Each row was made from one walk, in order. Every step used is in the known rows, and no mark comes twice. Write each row's walk.
Known rows:
H-R-Q-Z-M: [-152   91  -51   69   70 -135   98   17    2  146  -58  223 -134   29
    8   71   85   -4  -50 -264 -141  -73  173    6  -25   81 -104    3
  -34  -34 -259   52  -87   29  -69 -128  102  123   44  140  -23   91
 -203  -30  -88 -155 -137]
X-W-Y-F-M-H-R: [-207 -112    5  -13   55 -176   89   54 -110  121   -2  220    8   92
  124  109  -45   77 -155  -36   35  233  -45   42  174  -97  104 -223
 -307   57 -286  141  -53 -189  -64   33   80   21    2  102  -39   19
  -60  -30 -132 -109 -125]
H-R-X-F: [-189  -40 -199 -117  114 -164  -46  115   86   64  -82  102 -232   18
   30  114  -18   38   43  -73  -18   90   79  143   23  -52  -21  -65
 -212  -21 -144 -107   29 -124  120  -20  115  101   -2   10  -45  -49
 -132  -60  -35   21  -67]
Y-Q-F-X-W-J: [ 105   71   34 -100   53  -19  107   95    0  217   37   53  -63   30
 -132  110    8  141    8   65  -60   74   29    3  174  -21  -82  -35
 -122  -38  -27  135 -105    1   84 -290   -5   44  -50  172  -22   64
    1   34 -131  -73 -162]
Q-Z-W-J-F-M: [ -39   65  -69  -25  -45  -85   -8   49  -43  110  140  115   28   87
 -106   85  159  107   83  -52  -52 -164   50    8   98  -45   15 -232
 -104  181 -166  -69  -24  -46  -44 -319   -9 -154  -88  172  -49  235
 -181  -46  -76    2 -318]
Y-F-X-Q: [-158    6  -74 -197   42  -78   30  148  -60   96  -34   81   10   94
  -18  137 -118  166  -29   89  -95   45  -28  -96  134   12   33 -127
 -176   -2 -156  139  -36  -19   43  -80   31    2   29  110   45   29
    7  139  -59   30 -172]
X-Q-H-Y-F: [ -81   49 -107  -92  153 -227   25  137  -30  160  -60  116   25   52
   24   30  -35  125   46   70  -76  102  102 -122   85  -58  167 -160
 -132   28 -206  171 -170  -55   29   60  230  -38   74  134    3  134
    7  -23  -14  -31  -93]
Y-W-H-R-F-M-X-Q-Z: [ -91 -163   28 -232   55 -154   29   78  -69  161 -207  127  -89 -164
    2  284  -58  219 -105 -112  -34   74  142  168   30  -40 -127 -145
 -101   50 -469  102  -91   -7  149 -104  189   86   19   54  -61   86
 -105   56 -243   22 -111]
X-F-M-J-Y-W: [ -90   19   21 -214  171 -113  -21   68  -95   15  -79   75 -149    2
   59   38  -49  182   34  -83  -16  107  -60   -5  198 -175   58 -162
  -67  140 -240  139  -55  -67   58  132  109  -52  -43  -29   17  187
 -142  -16  -63  137  -72]
J-F-X-Q-Z-M-H-Y: [-182   33 -219 -166  -20 -115   60  -64   -9  397  112  212   21  -80
    1   39  -80  124   60 -115 -172  -88  169 -102    2  125 -138 -196
 -131   68 -116  180  -98 -154  -54 -306  221   11  -79   61   69  243
 -119   21 -136  -91 -174]
F-M-J-R-X-Q: [-127 -135 -100 -360  142  -85  -63  159  -47   43 -149  167 -208   28
   62  249  -47  206   36   39   41  148 -151  -72    8   12   31 -208
 -184  -17 -114   -8  -22   61   80   -3  219  107  -55   98   90  -28
 -124  124  -18   78  -45]
J-M-X-W: [ -45  -61  -84 -103  116  -72  -24  -70    1   74  -36   82  -42 -110
  -19  181    2  -57    3  -46   50   94   78  -48  106 -107   -9 -267
 -157 -112  -46  -32 -147  -28   12 -110 -114   29   56   16  -26  -45
  -64  -52  -77  -83   48]
Y-Q-Z-M-F: [ -22  121   92  104  -18 -150  134   75  -26  294  -45  201  -45  -53
   22  -94    4   55   66 -215  -69 -132  171  -96  -60   -8 -118   52
   26   -7 -131   91  -52  -46 -179   -1  115   35  -25   28   14  157
 -102   31  -58  -47 -140]
Y-F-M-X-W-H: [ -20 -115  -16  -82   55 -138  -19  143 -105  125  -74  118  -39  -67
  -32  115    0   44 -168   49   33  157  -68   -6  102  -89   98 -280
 -321   12 -105  175   -8  -70   77  -33   43  -29  -45  111  -18   88
    1   20  -92  -17    4]
Z-Y-W-M-X-Q-H: [  40 -117  167 -147  135  -97  -85  164  -74  288 -138   27 -228 -130
  -68  168   51   41  -39 -159  -65  156   34  -32  183  -60 -139 -172
  -90  -10 -250  176  -77    3   43   69  -48 -114  -14  103   -2   21
    6 -192 -104  -42  -61]
R-X-F-M-J-Y-W-H-Q-Z: [ -37  -36  -66 -278  223 -165  -94  204  -72  186  -29   97 -416  -23
  -28  107  -64  243  -45 -160   60   61 -145   50   84  -76   -6  -69
  -85  135 -399  196  -30  -72  200   31  263   50 -111   65    0  316
  -83  -44 -138   78  -62]
Z-M-J-Y-F: [ -92  130   -7 -114  130 -147    7  151 -151   98   -2  171  -36  124
   78   15  -78   51    6 -100 -156   26   -1 -159  128  -37   62 -170
 -144   56 -152  236  -91  -30  -36   79  191 -142  -97  104   93  132
 -172   37   18   45  -57]
H-Q-F-X-W-M-J: [  77   58   -8 -121  100 -127  -92  135  -39  191    3  -40 -206  -58
  -53  285   -3  103  -45  -93  -29  186 -136  159  176   12  -67  -82
 -129   75  -56  196  -80   23  150   20   78   62  -70  297  -20 -109
   -3  148 -176  -57 -112]
Q-H-Y-F-X-W-M: [   5   -2 -144  -53   66 -211  -59   61  -62  238   68   33   -3   -6
  -15   35   30   55 -124   22 -151  198   24   19  191  -65   31 -173
 -278  -17 -158  283  -87 -178   96 -112   70  -52   37  164   17   78
  103  -40  -83  -77  -34]
H-Q-Z-Y-W-X-F-M: [ -66  -47  125  -54   97 -116  -16  110  -49  248  -65   64 -213   34
 -112  158   65  129    1 -139  -23   25 -204   26  136  -34  -77   14
   -7  302 -454  238   45  -48  -18  111 -106   39  -10   64   53  232
 -138  -17 -204  -46 -184]
W-Y-F-X-Q-H-R-Z: [ -88    0  -29 -194  126 -157  -40   73  -65  168  -83   70  -61  117
   42  148  -35  215  -94   72  -15  109  160   25  169  -99  -22 -109
 -157   -6 -403  170 -132  -15   62  -15  189  -64   69  254  -68   26
  -26   25  -94   48 -263]
Y-W-J-R-Z-M: [  59   48  125 -135  110  -40   19   44  -46  103 -109  112 -112  133
   -3   55   46    0  -21 -146 -146  105   21   19   83   -9 -151  -40
  -68 -100 -329  -70  -88   76  -84  -30   22  -17   33  -16   33  159
 -110  -76  -83  -53 -150]
Y-Q-Z-M-J-F-X-W-H-R: [ -44   38  -83 -146   49 -149  131   72 -113  363  138  140 -236 -108
   29  113  -42  106  -87 -203 -178  -44  128  110  -22  -24 -192 -111
 -133  -66 -319  154 -249  -54   72 -307  281  -20 -208  211  -80  368
 -105  107 -149  -67  -87]
R-Q-F-M: [ -29   52  -34   21   83  -60    6   61  -21  105 -144  184  -84  -16
 -122  109  110  150   23  -34   -1    4   19   -4   47   14   36  -75
 -119  130  -82  110   85   95   -5 -103   32  117   35  154   35  -14
 -107   86 -109   34 -189]
Z-M-J-Y-F-X: [-116   89  -75 -228   80  -80  -11  115 -182  118   66  110  -26   98
   33   43 -130  112  -78  -41 -213   16  -35 -135  166    6  -43 -170
 -183   55  -94  330  -24  -62    5  -56  122 -145 -105  116  142  128
 -131   69   10   83  -46]
F-M-J-Y-Q-Z-W-H-R-X: [-107  -29  -76 -283  180 -171   10  129 -150  177  177  199 -363   31
   23  170   30  221  -93 -237   -2  -75   51   80    7  -99   14  -77
 -118  110 -367  192 -114  -60  174 -220  260   45 -174   47  -42  318
 -148 -106  -28    4  -65]
Y-Q-H-R-X-W-M: [  22  -47  -68  -41  143 -167   21  142   20  323    0  119 -342  -13
   16  118   38   37  -89 -136   20  226   84  103   46 -107  -78  -81
 -214 -150 -243   37 -138  -90  152 -141   56  132  -51  101  -41   18
   89  -35  -46 -101   32]
F-X-W-M-H: [ -57  -37  -49  -65   -1  -59  -50   13  -45  208  106  105 -234  -59
   51  113  -24  -40  -82  -85   -8  145  -84   53  161  -18  -96 -178
 -266 -104  -27   77   29 -180    3 -174  -54   27  -42   38    3  -30
  115  -53 -125 -151  -56]
H-Q-Z-M-F-X: [ -89   85  -51  -20  -60 -104   10   63  -41  220   13   64  -51  -66
  -53   16  -63   92  -67 -167 -107  -71   -7  -19   26   91 -186    6
   -9   70  -51  171   78  -58  -81    4   24   36   -4  143   82   65
  -88   72 -102  -41 -110]
W-J-F-M-X-Q-H-R: [ -11 -133 -146 -291   45  -54  -24  104    8  142  -75  107   19  -94
  -79  183   -3  148   26   47  141  183  172   10   94  -58  -58 -412
 -199   60 -109  -32  -92   10  134 -175  106  -84  -66  272  -37  119
 -165   31 -105   75 -203]
J-Y-F-M-X-W-H-R-Q: [-112 -117 -148 -239  173 -169   25  101 -103   74  -77  210  -98  -72
  -19  114   26  138 -210 -116   74  188   76  -31  152 -111  113 -230
 -328  -15 -285  306 -141  -22  243  -24  114   89  -21  120  -34  153
 -146   -9 -240  -66   16]
H-W-M-X-Q-F: [  36  -17   38  -75  159  -86 -112  111   45  171 -229   42   15  -97
 -109  200   49   30   47 -165  -10  158  116   62  169   48  -55 -127
 -189   16 -120   53  -70   53  134   86   58   99   38   68   -2  -83
 -126  107 -116   -2 -139]
X-Q-H-Y-W-J: [  25    0   50 -136  176 -150   28  121   -3   99    3   52 -101   41
  -66   81  -33  125   16   10  -93  189   30  -60  152  -17    6 -118
  -45  -23 -258   73 -195    2   42  -51  141  -32   93  105  -51  191
   20 -219  -54  -90  -98]
H-Y-W-X-Q: [ -94  -40   69 -163  203 -170   -8   25    4   67   24   59 -133   75
  -65  225  -61  110   22  -79 -100  158 -141   -4   68   51  -27   -8
 -111   68 -372  140 -158   51   62   44   47  145   64  -54   15  131
  -47  -78 -136 -106  -51]
R-Z-W-H-Q: [  -2  116    0  -41  157 -170  -79  138  -88  115   90   23 -374   41
  -55  179   89   25  -82 -174   -7  -41  -17  149   31  -74   47  -44
  -63   87 -244   -7  -44   60   42  110   36  -12   12   67 -121  110
   53  -72  -44  -92 -107]
H-R-Q-F-M-J-Y: [ -84   61  -92 -216  197 -119    2   37  -80    7  -94  207 -135   -5
    9  179   49  219   26 -146   45   63   86   31  117  -64   60  -98
  -97  144 -209  218  -71   95  144  -23  228   99  -41  200   15   39
 -286   47 -161   47 -153]
H-W-X-F-M-J-R-Y-Q: [ -60  -56  -60 -236  233  -98  -26  108 -136  170  -55  117 -228  -59
    0  118  -48  161   63  -84   95  165  -29   48   96  -67  -89 -101
 -127  108 -391  152 -108  -19  -21  241  136   94   41  -65  100  138
 -157  163  -57   26  -29]
X-W-H-Q-Z-Y-F: [ -37   65   45   35  105 -234   59  234 -125  261   -6  143 -217   62
  -19  100   68   32  -87 -119  -85  -37  -92  -76  136  -62  107  -33
 -100   34 -382  230 -106  -59   36   39  118  -70  -49  231  -50  202
  -24  -83 -176 -222 -107]
Q-F-X-W-H-Y: [ -12   35 -111  -80  112 -164  -63  -16  -31  125   65   57  -99  -89
 -112  107   47   90  -75  -12 -193   77  -18  116  110    6   31  -82
 -236   23  -98  191  -11  -68  181 -244  227   42  -45  117  -31  127
   -6 -103 -138  -75  -51]
J-R-Q-F-X: [ -62   22 -192 -245  133    5  -20   15  -32   73 -133   70 -119  -30
  -82   95   92  124   53  -60 -109  -34   17   84   46   42  -90  -10
 -161  -97 -115   53   17   89   81 -133   58  111    4   96   80   51
  -93   66 -179    8 -132]
X-W-H-Y: [ -48   21  -65    3  153 -240  -12   27  -41   52   71  124 -181  -29
  -13   81   57  -23  -82  -91 -118  113  -33   29   57  -33  106 -133
 -209  -52 -149   49  -73  -65   88  -55  209   40    7   40  -88  123
   24 -187  -55 -179   35]
R-X-W-J-M: [ -15  -59  -93  -74   95  -75  -63   79   57   64   67  178 -180   53
  -95  185  -10   16   31   45   23  139  -33 -115  131  -32   -2 -192
 -227 -123 -122  -96  -84  -46   49 -348  -30   38   49  107  -22  -14
  -50 -107  -75  -84  -65]
W-Y-F-X-Q-H-R-Z-M-J: [ -71   18   53 -172  113 -182  -51  142 -114  239  -71   93  -99   63
   81  169  -84  207 -115   30 -124  140  147   -9  148  -38  -85 -140
 -131   51 -344  297 -199    5  -21   44  318 -137    5  355  -50   47
 -118   87  -49   85 -220]

Which walk is each row?
[-137  -73  107  -92    7 -109    6  138  -96  313  -18  308 -104   81
   31  157   -7  134   83   31   71  -40 -123 -222  118    0   57 -120
 -163  211 -370  329   -2 -110 -114  -95   71  -36  -60  136   96  204
 -141   21 -207  -97 -287] : W-X-Q-Z-Y-F-M-H
[ -58    1  -80 -196  101  -13   82   -9 -147  316  -34  269 -113  -78
   11   50  -42  176   72 -110  135   64  114   37    7  -53  -51 -149
  -83   83 -230  105   26  -57  -88  -81  147  107  -43  -65  148   50
  -42   42  -89  -38 -164] : J-R-Y-Q-F-M-H
[-266   76  -42  -30   15 -184   91   75  -73  322   28  327  -34   11
  119   75 -163  114    3 -162  -21   18  243  -97   73   37  -16 -126
  -51   69 -438  206 -195 -151 -117 -107  288   19   26  114   37   53
 -188   -4 -122 -175 -244] : X-Q-Z-M-H-R-Y-F
[ -27  -99 -130 -234  142 -171  -70  129  -11  138   80   67  135  -73
 -111  148    7  102   72   49  -27  121  248 -106  167  -78  131 -318
 -173   89 -169  165 -320  -73   41 -101   74 -150  126  154  -80  197
  -96 -136  -83  -19 -149] : Z-W-J-M-X-Q-H-Y-F
[ -63  -67 -216 -369  259 -200  -86  136  -15  125  -85   88 -266  -26
   93  153  -24  145  101   41  -39  139   -6  -46  -12  -15   32 -156
 -149 -123 -119   54 -191    2  122   53  382   37  -21  123   43   58
  -66  -95    2  -14   82] : M-J-R-X-Q-H-Y
[-226   97  -80   27    2 -172   85   30 -123  306   87  299  -61   32
  122   22 -128   18  -38 -194  -46  -28  222   -4   44   17  -81 -102
  -82   54 -388  188  -90 -200 -172 -125  200  -26    9   69   63   43
 -166 -101  -73 -186 -174] : Q-Z-M-H-R-Y-F
[ -45   37  125  -40  101 -221  -61  130 -177   84   20   80  -73  162
   54  196   77  174  -68    9  -24   -7   -6   39  150 -132   99 -135
 -140  230 -251  201  -87    4 -130  166   90 -158   25  186  -94  -42
 -114   -9  -11   67 -220] : R-Z-W-Y-F-M-J
[-101   27  -61 -184  127 -219 -130  177 -199   78   93   79 -148   29
   76  171   37   67   33 -198  -70   64   30  118  125  -75   44 -162
 -163   60 -365   92 -164  -46  -29  153  174 -143   -7   96    0  -47
 -107  -38  -70  -48 -165] : Z-W-M-J-R-Y-F
[  66  -46  128 -224   39  -60  -89   88  -63  232  -32  115 -190 -131
  -98   99  -45  242   70   35    8   49  147 -171  255 -162 -155  -50
    6   -4 -385  191 -121   -1  -39 -166   -7 -176  141  170  -32  159
  -64 -159 -250   64 -267] : R-Z-Y-W-J-M-F-X-Q-H
[  41  -46  -58 -347  216 -220 -112   83  -80  167 -131  145  -85   61
  107  193   21  222   98  147  105  179  -29  -74   44 -110  124 -163
 -166  120 -397  281 -234   58   52  162  341    4   30  188   61  206
 -128  145 -141   57 -142] : W-X-Q-H-Y-F-M-J-R-Z
[ -55    6   16 -336  251 -176  -70  116  -93   82  -78   40 -316  -20
  104  251 -125  235  100  -13  -55  142  -16   60  173 -158  -70  -86
  -71   10 -551  224 -304   32  207   88  258  -57  -56  118   16  147
 -132   38 -232   74   10] : M-J-Y-W-X-Q-H-R-F
[ -72  -25   39 -181    7  -88  -15   65  -76  338    5   91 -122  -12
 -102  179   47  177   25 -222 -193  -75   25  -24  164   17 -212  -76
  -73   62 -454  138  -52  -21   55 -257  -15  -78  -83  117   18  176
  -85  -19 -243  -25 -313] : J-F-X-Q-Z-Y-W-M
[-101  -84 -165 -209   64 -210  -63    7  -37  216   78  112   28 -160
 -117  171  120  175    8 -137  -51  -91  165   37   -8   -3   58 -302
 -170  214 -190  116 -136  -40  123 -186  221  -37  -84   89  -90  284
 -171  -60 -139  -14 -171] : J-F-M-X-Q-Z-W-H-Y
[ -13  -39  -45   -5  112 -177 -178  243   44  210 -142   98 -248 -115
  -38   21  -14  104   45  -81   21  164   28  -52  132  -29  -50  -55
 -229 -103 -182   36  -13  -72   95  102  143   39   63   85   18   -9
   -3   16  -77   57  -27] : R-X-Q-H-W-M-F
[-204  -73  -31 -140  122  -72   33  151 -125  175  -12  106  -28   89
   15   88 -165  127  -99    9  -87  118  -44  -73  240   54  -43 -124
 -284  -47 -248  195  -46 -135  -63   79   46   -9   80   21   35   67
   31   39  -75  -49 -116] : M-H-W-Y-F-X-Q
